In the rows, zero is written as 128.
Each row is followed by its class; each block has classes of its own.
[129 131 119 137 133 117 137 112 151 125 124 132 133 137 132 110 177 111
 154 124 122 144  95  84  98 142 143 162 142 106 131 138 140 124 138 158
 139 184 142 125 131  87 175 130 148 150 159 130 137 101 140 128  69 114
 119 165 139 128 147 140 125 130 140 138 110 156  91 130  73 149 140 139
 114 131 145 132 152 136 115 137 100  99 135 185 131 128 117 135 171 117
 160 156 120 161]	K812
[127 125 132 126 126 132 127 135 126 128 128 126 126 130 124 127 126 137
 124 128 122 128 138 134 134 130 128 124 128 123 126 128 125 129 128 122
 128 121 127 132 129 134 122 131 122 125 125 129 132 131 124 129 133 130
 128 119 128 129 127 127 131 119 124 130 131 123 120 128 130 123 124 124
 129 125 130 128 123 126 134 128 135 128 120 119 133 128 130 122 118 132
 122 121 128 124]	K216
[135 126 130 127 124 137 125 141 127 131 127 126 129 126 126 131 102 138
 126 133 129 125 145 153 141 108 121 107 127 120 126 120 124 130 127 122
 126  93 118 131 131 131 103 128 113 119 120 126 122 133 126 131 149 123
 130 107 126 131 110 131 125 129 124 121 123 121 133 133 148  98 122 113
 138 132 124 125 101 112 136 110 142 142 121  88 124 120 122 130 110 140
 114 113 127 106]	K216
[130 135 128 133 125 127 132 117 139 119 118 140 132 145 129 109 154 123
 150 131  81 144 121 105 122 135 138 153 147  74 129 134 135 127 131 154
 141 167 141 129 125 115 172 132 137 145 155 122 135 120 139 130  85 120
 115 141 137 126 143 149 112 147 132 145 115 138 101 132  94 151 138 129
 108 127 146 132 139 134 121 130 109  86 121 163 124 119 123 130 153 125
 147 147 122 151]	K812
[126 130 127 124 125 125 130 122 135 132 124 137 126 145 132 114 143 122
 140 133 105 135 120 111 155 137 137 141 145  87 128 126 130 118 133 145
 129 164 139 129 129 122 156 129 143 143 146 128 132 125 135 130 102 121
 123 146 136 128 136 136 120 131 129 141 118 145 115 134 105 157 134 133
 112 120 137 132 137 135 121 131 111  95 125 160 130 118 124 131 143 127
 145 144 123 147]	K690
[133 131 135 132 130 122 127 119 127 126 122 125 131 128 123 107 140 116
 141 132  93 131 103  97 122 134 139 156 133 121 127 127 126 127 129 159
 130 159 145 123 125 143 168 128 150 134 150 130 130 128 141 128  99 119
 121 132 132 123 154 130 126 135 137 142 128 133 117 128 123 156 130 138
 119 127 131 131 142 144 127 125 115  99 125 162 131 128 131 130 160 116
 144 138 127 154]	K690
[129 136 144 129 123 146 130 115 131 115 120 135 123 141 129  99 141 117
 148 134  55 130 110  98 122 135 140 160 134  77 127 122 131 120 123 176
 135 176 152 128 115 153 192 127 145 141 161 129 135 130 146 130  88 115
 119 138 138 119 167 139 105 137 129 160 125 142 112 135 121 178 132 133
 104 122 145 135 135 140 129 132 106  69 121 174 131 126 137 130 172 126
 139 136 121 163]	K690
[138 135 128 143 125 127 133 115 158 117 113 145 125 153 130  89 153 117
 157 138  74 152 114  91 130 124 138 163 144  43 133 127 143 120 132 180
 140 162 149 139 122 104 170 130 138 138 169 118 133 112 141 133  59 112
 124 135 140 128 146 167 112 131 132 148 100 153  90 143  96 131 138 114
 109 126 153 134 136 128 125 126 108  66 116 161 137 112 114 118 178 136
 149 148 129 152]	K812
[133 137 128 147 127 121 135 117 161 122 122 137 126 140 131  92 159 112
 159 134  77 144 100  87 133 135 143 167 145  62 128 117 134 122 138 182
 138 163 149 133 125 102 179 129 146 143 180 123 124 111 141 132  62 109
 123 125 137 126 154 160 113 141 136 143 109 151  84 138  95 130 133 115
 108 131 153 131 138 141 124 126 102  70 121 165 130 118 113 119 182 131
 152 143 126 154]	K690
[137 127 143 133 121 130 132 130 118 121 129 118 130 121 125 129  89 134
 116 130 103 122 130 142 138 107 125 123 119 133 133 120 123 134 125 138
 120  92 128 129 128 162 113 125 118 119 121 114 131 143 120 130 150 125
 134  95 122 124 130 126 123 130 124 133 134 110 139 124 169 106 121 110
 132 126 129 109 112 125 146 122 141 129 121  94 124 128 135 118 125 135
 111 106 128 112]	K216
[124 127 127 118 126 134 127 129 113 134 132 132 134 133 129 132 120 134
 117 127 122 123 145 146 127 126 123 117 127 124 127 121 122 130 112 116
 130 126 134 126 125 148 112 126 127 123 123 163 123 136 128 130 143 132
 131 126 126 126 130 123 126 129 125 136 130 121 140 128 139 138 126 130
 130 121 124 129 123 128 133 129 132 134 128 124 126 130 136 129 110 129
 122 124 130 126]	K216
[138 137 122 139 128 127 133 123 149 128 121 138 128 142 127 107 152 120
 148 129 121 148 120 108 129 122 136 146 138  75 132 132 133 121 135 155
 141 150 148 131 123  91 150 133 137 144 147 123 129 111 132 130  82 117
 125 143 134 137 130 155 110 136 131 133 109 152 104 140  86 118 134 118
 118 140 146 128 140 123 123 131 109 103 126 149 133 120 117 124 147 136
 147 139 124 137]	K812
[125 133 131 125 126 140 133 118 129 125 125 138 120 140 140 111 137 122
 141 142  91 142 124 111 131 129 134 143 137  84 129 122 130 124 126 150
 134 161 142 128 121 131 169 127 144 140 156 128 134 128 141 130  99 123
 121 137 132 122 149 141 117 134 128 146 122 142 111 130 115 164 139 132
 116 124 138 136 132 139 124 128 119  93 118 156 128 126 120 129 148 122
 132 143 125 149]	K690
[128 130 140 129 121 132 131 124 135 112 122 140 128 148 116  97 126 121
 140 136  62 142 125 108 129 119 131 154 138  60 125 119 136 121 124 170
 133 157 149 131 122 136 174 129 137 139 157 120 134 132 139 133  96 118
 125 126 130 121 151 142 111 139 125 158 116 141 106 137 124 151 133 121
 109 115 144 133 123 134 134 128 115  79 110 144 134 119 128 123 157 133
 140 133 123 151]	K690
[133 130 135 129 125 131 122 133 129 123 126 126 134 125 128 126 114 129
 124 130 118 126 131 132 137 120 122 124 124 131 127 124 125 134 128 127
 124 108 131 129 128 144 111 127 121 122 126 126 127 136 124 140 135 120
 133 112 122 127 127 129 127 126 127 126 132 119 134 113 147 112 122 120
 137 129 130 126 122 121 133 123 141 130 125 112 125 121 130 125 131 134
 119 118 135 122]	K216
[122 132 136 125 127 137 130 119 118 124 125 143 123 136 133 112 131 121
 138 131  78 132 118 113 118 136 136 148 136 102 122 128 123 121 121 156
 135 156 145 126 122 150 165 124 140 137 149 124 131 136 141 131 104 121
 130 131 136 114 153 134 118 133 128 148 128 133 118 131 134 166 128 133
 116 120 133 131 135 145 130 128 114  88 124 156 127 125 135 127 151 124
 131 131 126 148]	K690
[135 138 136 151 130 123 128 114 150 115 119 125 129 133 127  94 147 113
 153 131  66 139  83  84 129 135 139 174 140  91 124 134 130 129 137 186
 133 153 149 132 123 122 187 130 146 140 165 117 128 115 144 132  66 112
 122 122 138 113 165 150 115 140 135 144 119 137  98 133 115 132 128 123
 123 130 148 132 146 149 131 126 121  75 116 161 136 114 121 126 210 129
 149 136 127 155]	K690
[115 131 128 105 130 136 126 124 112 128 122 150 115 154 131 106 122 129
 135 135  92 139 166 132 123 135 135 124 136  49 132 112 129 120 116 129
 138 168 135 132 120 144 155 136 135 143 142 126 140 139 134 133 115 128
 122 148 136 122 134 136 115 140 119 153 115 147 122 133 111 179 135 132
 105 113 135 135 119 124 126 127 120  93 116 153 131 123 135 127 114 131
 126 145 119 146]	K690
[132 130 125 141 129 124 127 136 145 133 130 118 134 119 126 141 136 129
 122 125 162 123 112 128 139 121 124 124 123 169 126 140 126 136 134 118
 125  95 117 130 132 123 102 130 121 119 115 128 121 119 121 128 138 124
 131 115 125 138 117 122 138 122 134 111 131 115 125 125 133  91 133 124
 142 134 128 123 129 115 129 126 139 157 133 106 129 129 120 127 127 126
 129 119 128 119]	K216
[133 135 144 136 126 131 122 110 127 112 113 131 124 135 130  90 130 117
 147 115  36 138 104 100 125 136 136 167 139  73 127 123 129 118 125 184
 130 162 163 133 116 164 194 124 141 140 168 122 133 137 141 133  86 115
 122 116 141 114 171 144 115 140 128 154 128 137 108 130 138 168 129 127
 107 123 143 131 137 150 138 131 111  62 117 162 133 119 130 125 186 127
 138 131 123 158]	K690
[131 130 134 132 124 133 122 135 128 129 127 121 131 122 122 140 110 124
 116 128 125 121 130 140 139 121 124 120 119 150 125 130 121 132 128 124
 117  97 122 130 129 145 110 126 122 118 109 127 123 135 125 129 154 129
 132 102 123 128 120 120 131 130 127 121 138 113 140 129 159 109 120 119
 140 131 127 125 125 123 138 130 137 147 123  99 126 130 131 119 122 132
 120 108 133 114]	K216
[128 132 136 135 127 125 128 116 135 119 116 142 124 144 131  94 148 119
 151 135  71 147 113  96 119 133 140 161 141  65 133 124 136 119 133 181
 137 172 148 129 124 131 184 129 149 149 164 127 131 123 148 130  78 121
 123 139 139 121 159 148 119 138 129 142 114 145 103 135 109 164 135 136
 105 123 148 134 145 144 128 128 109  72 121 170 134 115 127 124 171 132
 151 141 124 158]	K812

Next block, with new classes.
[132  87 125 111 108 101 119 110 157  88  93 148 132 126  80 146 148  98
 139 152  77 117 123 143 146  91 137  37 131  97 138 117 148 124 130 133
  85 119 141 113 133 111 116 109 140 146 125 129 125 123 132 136 109 136
 132 124 120 143 136 137 130 146 100 110 126 154 139 133 119 147 131 130
 156 100 113  86 158 145  85 115 118 117 126 157  98 100 120 153 118 130
 144 131 139  95]	K815
[123 132 100 155  80  83  97 168  56 122 119 175 123  91 137 150  66 128
 124 136 165 150 120 130 141 161 133 146 127 134 190 109 140 159 134 128
 143 184 103 178 173  99 126 130 137 155 129 123 125 125 135 121  77 122
 128 129  68  96 130 136 130 139 173 133 146 128 126 134 119 111 146 139
  68 159 107 144 108 147 114 139 151 166 125 107 150 113 137  94 119 135
 115 143 103 190]	K860
[135 107 143 122 121 133 129 118 149 118 112 129 134 120 116 127 151 112
 131 133  93 124 129 134 135 124 128 113 119 104 121 126 140 121 131 126
 103 124 136 117 132 124 130 125 128 127 130 124 128 122 134 128 122 137
 123 146 129 130 132 133 122 124 126 125 116 137 135 131 120 138 127 125
 144 117 126 111 142 134 115 138 119 114 128 133 109 121 116 154 123 143
 133 123 133 106]	K73
[128 119 127 114 128 120 124 124 142 108 111 132 130 132 101 143 134 115
 137 136  95 120 127 135 134 102 134 102 130 125 120 130 132 112 129 131
 119 123 138 113 120 131 119 116 133 139 124 134 129 122 125 146 134 135
 128 120 130 141 123 128 129 143  97 108 124 135 136 135 127 139 128 124
 141 118 128 120 141 129 116 111 130 123 127 136 109 124 134 135 130 133
 128 123 133 102]	K73
[125 125 124 121 137 119 134 117 132 124 119 123 130 142 115 132 128 130
 137 131 144 127 126 135 131 115 129  73 129 140 149 124 125 138 132 127
 123 124 135 124  95 127 115 130 134 132 136 129 126 144 133 133 123 135
 140 106 120 148 126 137 131 126 126 108 119 142 126 127 128 142 124 129
 150 116 130 114 143 128 112 117 127 127 126 145 120 140 133 129 132 123
 128 121 131 107]	K73
[126 131 112 132  89  99  92 179  74 120 132 162 119  91 125 143  78 126
 124 128 103 125 132 121 111 137 146 206 123 122 114 126 137 106 124 114
 156 174 115 148 193 105 133 149 126 141 122 133 132  93 122 110 118 122
 103 146 108  99 132 122 134 156 131 134 144 106 123 129 125 103 141 142
  55 154 119 163  98 142 144 128 181 159 124  94 136 106 114 109 123 138
 128 148 112 178]	K860
[130 132 117 132 120 100 108 134  99 134 124 125 117 141 121 136 108 139
 132 113 166 118 134 130 128 110 132 159 132 150 110 131 133 135 121 137
 106 159 134 143 116 123 121 121 128 134 115 134 128 132 127 117 120 130
 133  93 129 144 135 100 131 150 101 122 139 115 128 115 128 134 133 121
 134 128 120 137 134 130 122 121 149 134 124 119 115 125 140 108 101 133
 122 143 126 144]	K824
[140 121 139 110 117 113 152 141 207  57 121 114 128 115 114 160 117 106
 114 162  83 139 116 144 150 115 131  18 134  89 191 112 141 145 143 139
 180  67  96 130 180 133 115 127 158 131 146 132 127 143 138 157 124 132
 151 159 123  81 124 154 125 121 108 119 105 143 114 187 128 109 112 143
  99 140 120  91 153 113 117  90  93 136 128 199 129  62 144 158 203 155
 128  95 131  67]	K815
[133 132 122 133 105 108 118 136  99 122 115 132 124 128 119 136 108 132
 126 128 140 131 126 134 126 126 134 149 133 140 126 126 131 126 120 128
 129 142 130 135 134 119 133 125 122 133 118 124 134 123 125 122 119 128
 125 117 119 132 131 123 126 145 118 128 135 119 132 126 139 126 132 128
 120 140 127 139 117 131 124 133 139 134 126 120 123 126 139 112 115 133
 123 139 126 147]	K824
[129 122 117 125 108 109 114 143 115 110 121 136 128 127 107 145 101 125
 129 136 112 125 121 125 133 119 140 127 129 129 127 130 133 124 142 128
 125 141 129 136 149 117 130 128 137 143 125 128 131 123 127 119 125 130
 123 116 120 127 139 126 133 156 104 115 131 122 127 141 127 119 129 132
 107 134 121 130 119 136 115 112 147 142 132 128 120 106 141 123 127 134
 126 133 132 136]	K824
[128 124 117 142 117 104 107 125 101 135 110 127 122 142 110 136 121 140
 142 117 156 111 133 126 132 119 136 167 131 150 100 145 131 138 130 130
  97 165 136 147 118 120 125 126 118 166 115 131 128 123 122 116 111 132
 128  97 127 146 142 109 129 155 106 127 147 124 133 109 125 135 136 123
 151 124 122 139 123 136 119 134 150 134 128 119 116 126 134 116  83 122
 120 139 135 147]	K824
[134 128 110 151  81  89  93 173  81 118 117 161 126  88 133 151  72 107
 112 136 109 131 126 145 123 145 135 194 126  99 132 115 143 130 123 131
 138 170 115 161 212 100 136 150 128 150 121 140 135 116 133 110  98 114
 113 159 104  91 132 122 132 158 137 148 162 117 127 141 120 107 138 138
  54 157 117 147  96 144 136 132 152 164 130 111 145  82 144 107 114 143
 123 148 133 181]	K860
[131 117 123 143 112 114 113 121 111 132 114 126 126 128 122 125 136 122
 132 121 150 130 125 125 136 135 127 160 128 125 118 133 133 140 127 134
  81 159 139 140 128 118 134 148 117 142 120 120 127 128 126 120 107 129
 122 121 127 137 131 113 121 138 130 134 149 129 138 110 129 139 135 104
 147 124 123 123 121 142 133 139 137 123 128 121 119 127 128 129  84 125
 122 138 131 148]	K824
[130 142 106 140  94 100  99 181  74 113 132 160 122 106 125 148  61 131
 124 134 129 128 128 126 117 134 142 180 135 134 135 129 137 121 125 133
 161 171 120 150 176 104 130 139 142 133 128 130 130 119 128 129 119 126
 125 130 103 111 136 117 142 147 127 126 138 112 121 137 127 108 141 142
  56 155 115 158 104 139 138 123 162 170 128 109 136 106 152  96  96 142
 123 142 111 171]	K860
[125 125 129 149 121 123 145 102 171 128 107  72 119 167 132 133 144 140
 123 121 190 131 120 131 145 126 113  92 127 125 141 130 138 181 130 145
  96 111 122 148 114 147 136 141 123 125 124 134 126 157 125 130 111 128
 155 115 162 129 124 120 124 124 103 146 137 134 127 137 136 136 122 111
 188 129 116 104 141 120 130 120  98 118 132 170 116  87 132 138 123 134
 118 109 137 100]	K73
[127 125 129 114 139 128 139 110 124 132 124 122 131 145 110 128 145 130
 143 126 141 127 125 131 133 112 126 100 128 140 134 133 122 132 136 123
 112 130 141 118  89 131 118 113 129 124 129 122 125 136 131 130 134 136
 139 103 134 153 129 132 127 129 119 112 122 138 138 119 129 139 128 119
 158 113 130 119 144 132 111 120 131 124 130 133 113 152 125 128 126 120
 130 130 120 107]	K73
[129 149 128 119 119 113 125 169 101 102 139 168 127 105 130 149  70 133
 121 139 101 134 127 126 120 124 152 109 128 134 164 121 129  97 134 128
 195 117 102 133 164 122 119 128 149 133 144 129 127 120 134 133 129 127
 126 141  96 104 132 142 133 138 136 116 110 115 114 148 124 103 128 152
  49 150 131 145 122 127 136 109 145 149 124 124 134 123 147 104 178 132
 135 133 116 129]	K860
[127 104 114 147  99 110 106 116 104 153 108 137 122 125 117 122 144 122
 137 123 165 123 126 128 138 137 120 183 122 124 108 130 135 151 127 131
  52 180 145 151 123 115 135 128 118 146 108 121 128 130 127 113  94 127
 122 108 115 144 123 103 120 149 130 147 161 129 144 105 138 148 140 109
 172 117 119 123 124 145 104 152 139 129 129 121 119 121 121 128  63 123
 118 147 132 161]	K824
[133  98 136  99 126 119 131 105 173  99  99 127 131 135  92 134 156  95
 132 143  80 144 121 144 145 103 128  52 132  91 137 121 139 120 134 130
  89 115 147 108 119 125 123 114 131 132 127 127 120 122 135 131 117 150
 129 131 138 134 131 132 130 137 103 104 123 146 139 134 122 152 133 123
 166 101 125  92 157 137  92 118 111 116 140 156  99 114 116 162 118 129
 128 124 143  72]	K815
[124 104 119 139 105 116 106 114 102 151 103 124 124 135 120 116 148 125
 140 116 164 123 136 127 134 131 129 197 130 129  94 132 132 144 125 129
  50 180 151 144 115 113 137 123 110 145 111 124 123 126 135 112  98 127
 124 106 130 149 129  95 124 151 131 145 155 132 144 107 126 146 142  99
 170 120 120 133 122 159 112 148 138 124 126 109 111 133 119 122  58 122
 121 148 128 157]	K824
[132 106 136 103 137 140 126 121 163 101 115 150 136 105  95 124 148  90
 130 149  33 112 131 138 126 108 132  82 127  90 127 122 135  86 131 119
 123 103 141  94 143 124 131 124 139 135 139 127 130 102 135 132 157 131
 109 159 121 125 128 139 128 126 119 111 121 136 135 132 120 134 122 133
 119 112 133 104 146 132 113 126 116 112 129 132 121 129 112 160 146 124
 142 133 130 103]	K815
[121 128 124 103 138 123 130 123 117 122 114 131 131 138 106 135 130 143
 140 128 139 133 129 134 138 112 140  93 130 153 150 129 128 127 126 127
 129 128 140 122  84 129 116 102 135 127 125 124 124 135 131 130 132 136
 140  93 116 156 130 133 133 128 131 101 107 136 132 125 125 133 127 129
 141 117 125 124 135 130 109 116 140 118 125 127 118 154 133 114 131 125
 124 126 134 116]	K73
[130 140 107 151  84  85  92 181  67 126 139 145 116 106 131 149  65 139
 116 125 145 129 131 121 120 145 145 206 136 134 118 125 139 127 124 127
 150 180 110 164 188 103 134 154 131 152 118 132 136 119 125 118 114 112
 113 138 116 108 133 112 133 161 119 143 153 106 118 133 123 104 143 136
  67 168 118 161  85 139 144 122 160 169 127 107 145  90 148 105 114 143
 114 148  96 181]	K860
[134  93 142 108 116 119 120 102 165 105  98 130 129 122  91 133 164  92
 140 151  67 116 124 145 122  97 129  65 128  77 124 123 138 119 129 130
  73 126 153  97 129 116 129 118 135 138 131 127 124 116 129 133 116 135
 121 137 129 137 127 130 130 140 104 114 137 158 156 132 125 143 125 121
 160 105 121  87 158 133 102 122 114 107 128 147  95 112 113 166 109 127
 132 133 140  98]	K815
[128  99 134 112 127 126 123 111 155 111 105 146 135 108 117 128 165  96
 132 150  92 128 120 144 175 116 123  54 130  88 169 117 139 129 127 127
 106 113 135 109 115 115 122 112 136 138 135 112 128 115 136 140 107 129
 127 142 107 130  96 145 126 121 156 119 118 156 137 131 123 138 135 126
 145 106 124  95 160 137  95 131 111 113 127 140 121 133 108 153 131 122
 127 126 131  98]	K815
[135 109 138 107 123 138 130 119 180 102 120 133 132 110 114 124 146  94
 127 145  42 106 135 138 128 110 126  76 125  81 121 116 135 101 130 124
 128  94 135 100 157 126 130 134 135 129 131 131 128 113 127 133 134 133
 114 164 133 115 126 136 117 126 109 124 124 142 136 143 126 133 126 137
 122 120 129 101 148 125 116 122 104 120 130 149 113 107 117 165 147 141
 137 126 137  96]	K815
[125 121 118 142 116 129 106 140  94 162 129 156 126 112 134 110 136 128
 130 119 121 121 130 118 116 140 122 229 124 126  87 134 122 110 112 124
 102 176 135 132 136 120 140 142 113 139 119 125 133 111 123 106 120 119
  92 138 120 135 131 113 128 134 149 142 152 119 137  96 125 130 140 130
 112 130 128 142 109 137 137 161 150 126 123  86 128 146 117 119  91 117
 135 146 121 185]	K860
